Rows and roughly how far along a hidden order each lies, from 0 to 20:
[ 69  12  69  21 -15  -9 -44  20  -5  12  18  25 -41 -28  63   3  -1  33
 -19  24  36  46  -5 -47   8   7 -35 -40   5 -24 -31  11   9  -2  -2] => 10
[-11 -20  90 -17 -32 -17 -23   3 -42  10 -38  26 -19 -11  92  26  -7  12
 -39   4  38 -16  -8  25   1 -10 -58   7 -21 -15  -7  29  39  36   0] => 0
[ 89  42  57  26  11  41 -54  37 -27   7  56  22 -54 -64  77  20 -17   8
 -24  10 -10  37  -5 -54   1 -24  -3 -56  33   7 -52  36  23  49   5] => 1
[ 50   3  82 -16  -7  19  14  -3 -79  32 -18 -12 -37 -61  41  14  -6  -8
   1  10 -13  37   4 -15   7 -16  33   8  -4  -8 -41 -28  45  59  -6] => 1
[ 20  -4  67  -6   2  10   3 -13  -7  22 -42  14 -61 -32  24  34 -11   0
 -11  -8  -1  19  -8 -12 -12   2 -71 -18 -14  35 -12 -10  46  32  13] => 10
[ 90  -1  52  33  -7   3 -26  54   6  13   3  31 -29 -31  34  13  -3  19
   1  19  26  43  -4 -44  12   5 -72 -17 -13  -9 -34  14  -1 -11  16] => 17
[  5  -1  85 -10 -23  -7 -21 -38 -12  14 -16  15 -35 -24  61  13   4  -2
 -29   0  28  18  -8  -4 -10   0 -61 -51   6  -7  -3   9  35  -3  -3] => 4
[ -2  31  25  -3 -21 -12 -41  20 -33  12  -5  26 -42 -18  39  38 -16  51
  -8  -2   5   1  -4 -27  -3   1 -32  13 -33  26 -40  34  60  22  16] => 2
[ 29 -30  46  14  44  25  20  38 -54  33 -23  -5   1 -30  25   5  -2 -78
  -4  12   4  33 -10 -26 -20  -6 -55  10 -24  24 -20 -13  25  75  11] => 20
[  6 -10  33 -14 -15  28  35   9 -58  32 -31   6 -13 -49  18  26   0 -40
  -1 -13 -28   3   2  27 -10 -27 -24  24 -19  12 -33  32  53  20  16] => 1

Next part:
[  9  11  -3  60 -22 -14  21  -7  -5   5 -13   1   5 -21 -17  62   4 -24
  11] => 20
[  0  -1  -8  37  19 -63   4   1  -3  22   8  26  -6 -14 -10 -23   4 -23
 -14] => 20
[ -6 -10  -3 -15   4  29 -14 -14   8   3 -17  -7   6   2  12  17   5 -12
  -9] => 20
[ 18  34  -3  61   7 -41  -7  22  -1   4   8  31  -1  -1 -11  13  39 -24
 -15] => 20
[-10 -17   3  -5  12 -30   1  -2   2 -16  -4  -9   1   3   6   8   8  -3
 -10] => 20
[  6 -14 -27 -27  61   0 -15  13   5  42 -22 -21   2  -1   3  -1  22 -41
 -54] => 20
[  2  29   1  27   6 -65  -1 -21   5 -24 -14   8  -2   6   4  -3 -37 -33
  11] => 20
[-14  34  40  36 -62 -35   2   3  -7 -18  33  64  -1   1 -18 -28 -72 -19
  70] => 20
[ -2  14   6  20  -7 -14   5   1  -1   1   7  16  -3  -1  -6 -13 -11 -14
  11] => 20
[-10   4  26  11 -53   8   1  12  -4  -4  29  34   1  -8 -10 -14 -38  13
  48] => 20
[  0 -11   9   3 -16   6  -3   4  -5  -5   8   2   2  -6   0   2 -20  11
  26] => 20
[-11  13  -9  14   8 -25  -8 -27 -10  -9  -6 -10   0 -16 -21   2  20 -24
 -16] => 20
[ -5  29 -19  -8   6 -45 -24  -7   6  46  -5  18   4 -17  12 -37  18 -27
 -38] => 20
[ -7  -5  -7  -6  26 -23 -11 -29  -7  -8 -19 -37   3 -15 -14  24  32  -2
 -44] => 20
[  1  -8  -6 -19  17  42 -25  30   2   7  -6 -19   1  -3   6  18  29   9
 -22] => 0
[ -60  115 -102   26  -53   92  -74    0  -36  -12   -3   29   13  109
   13  -36   31  -17  -45] => 20
[ -2  10   6  12 -11  -1   2   2  -1  -3   4  14  -1   0  -6  -7  -4  -9
   8] => 20
[ 13 -30  -6 -50  19   2  -8 -12   1  16 -11 -37   1  -7   6  19  17  16
   9] => 20
[ -29   16  108   14   24 -119   -9  -12  -19   54   35   94   -5  -59
  -47  -83  -56  -51   70] => 20
[  5 -25  21  19   8  31  19   8   1 -37   0  -2  -7  17 -12  30 -16  15
  19] => 20
[  0 -11  -4   0   3  -7 -20  -5  -5  -7  16  -7   2  10   9  11  10  16
  -4] => 20
[  5  -7  -7  -3   9   9   3  -6  -1   2  -4  -7  -1   2   5   4   9   1
 -10] => 20
